Below are the code and all the weights of a small trained network. Each question names an input and a class and asks about switching units off, where a switched-off unit gives its printed mean instead of its output.

import numpy as np


def w(rows, s, z=0):
    codes = np.array(rows[::2]) - 128.0
    scale = np.full(codes.shape[1], s)
    scale[-1] = z or s
    return codes * scale


def norm(h):
    return h / np.sqrt((h * h).mean(-1, keepdims=True) + 1e-5)


def f(y):
    return y / 2 * (1 + np.tanh(0.7978845608 * (y + 0.044715 * y**3)))


def log_softmax(a):
    a = a - a.max(-1, keepdims=True)
    return a - np.log(np.exp(a).sum(-1, keepdims=True))


def net(x, mask):
    res = np.array(x, float).reshape(1, 7) / 4 @ E
    u = 0
    for l in range(2):
        y = f(norm(res) @ A[l][:, :-1].T + A[l][:, -1])
        res = res + np.where(mask[u : u + 3], y, B[l][:, -1]) @ B[l][:, :-1]
        u += 3
    return log_softmax(norm(res)[-1] @ U[:, :-1].T + U[:, -1])


A, B = {}, {}
E = w([
[147,127,135,77,28,196],'x0',
[115,136,187,46,131,62],'x1',
[212,99,85,90,170,102],'x2',
[139,138,139,155,108,172],'x3',
[217,125,91,147,97,119],'x4',
[99,60,1,86,205,51],'x5',
[95,31,174,50,166,181],'x6',
],0.0073)
A[0] = w([
[42,77,125,79,80,128,3],'0.n1',
[71,100,150,156,147,30,125],'0.n2',
[255,80,79,187,166,148,31],'0.n3',
],0.012,0.0014)
B[0] = w([
[193,58,30,86,28,134,178],'0.n1',
[114,243,216,114,76,181,193],'0.n2',
[114,23,1,15,58,135,254],'0.n3',
],0.0086,0.0065)
A[1] = w([
[181,137,60,157,105,82,105],'1.n1',
[102,151,70,51,215,11,2],'1.n2',
[111,61,67,87,70,114,233],'1.n3',
],0.011,0.00094)
B[1] = w([
[131,132,138,25,113,133,170],'1.n1',
[120,168,251,232,72,171,175],'1.n2',
[81,129,83,94,242,133,247],'1.n3',
],0.013,0.011)
U = w([
[127,59,62,39,137,140,246],'0',
[108,189,254,158,114,155,10],'1',
],0.0096,0.00013)

Each question gives the input, the list of numbers given to net, and the class t.
The units are the neurons (one row each of A and B). Each row of codes is followed by its name. A weight is (code - 128) times the scale printed after its matrix; where a second scale follows, it is the last column's (A, B and U).
mask holds one flag per neuron, layer by layer. A switched-off neuron (its flag False) gives its mean, the last column of its row in B, instead of its output. The means were averaged over made-up inputs and are rounded, as every weight is.
A unit's drop is (log p(t) with every unit on - log p(t) with that unit switched off) / (log p(t) with every unit on - log p(t) with every unit switched off).
The circuit of an input: a set's keep is (log p(t) with only the set's units on - log p(t) with every unit switched off) / (log p(t) with every unit on - log p(t) with every unit switched off). Starting from all 6 units, units are removed one at a time, each time the one whose removal leaves the highest keep (on an exact tie, the one counted first), for as long as the keep stays at least 0.8.
units of the circuit, in order: the units of the circuit, biggest drop first
k most important neurons: the k neurons with the biggest drops, biggest first
drop of u: that unit's drop, to one decimal
input [4,2,-6,8,-1,8,-8], class 1: 3 most important neurons -> (0.n3, 1.n3, 0.n1)
input [-4,8,0,-1,8,5,3], class 1: units of the circuit, in order -> (1.n2)
input [1,-1,0,-5,2,-6,6], class 1: 3 most important neurons -> (0.n3, 1.n3, 1.n1)
input [0,-6,-4,7,8,-6,-8], class 0: 3 most important neurons -> (1.n2, 0.n2, 0.n3)
input [7,-7,0,-4,-4,-1,-5], class 1: 2 most important neurons -> (0.n3, 0.n1)
input [-7,1,-1,3,-1,1,7], class 1: units of the circuit, in order -> (0.n3, 1.n3)
input [6,-7,4,8,1,-6,-7], class 0: 4 most important neurons -> (0.n3, 1.n2, 0.n2, 1.n1)
input [-6,0,-8,3,4,-1,7], class 1: drop of 0.n2 -> 0.1
input [1,-7,4,6,-4,-5,-5], class 0: drop of 0.n3 -> 0.4
input [-4,-7,-5,-5,0,7,0], class 1: drop of 1.n2 -> 0.3
input [-8,-8,-2,0,-6,3,-1], class 1: drop of 1.n3 -> 0.1
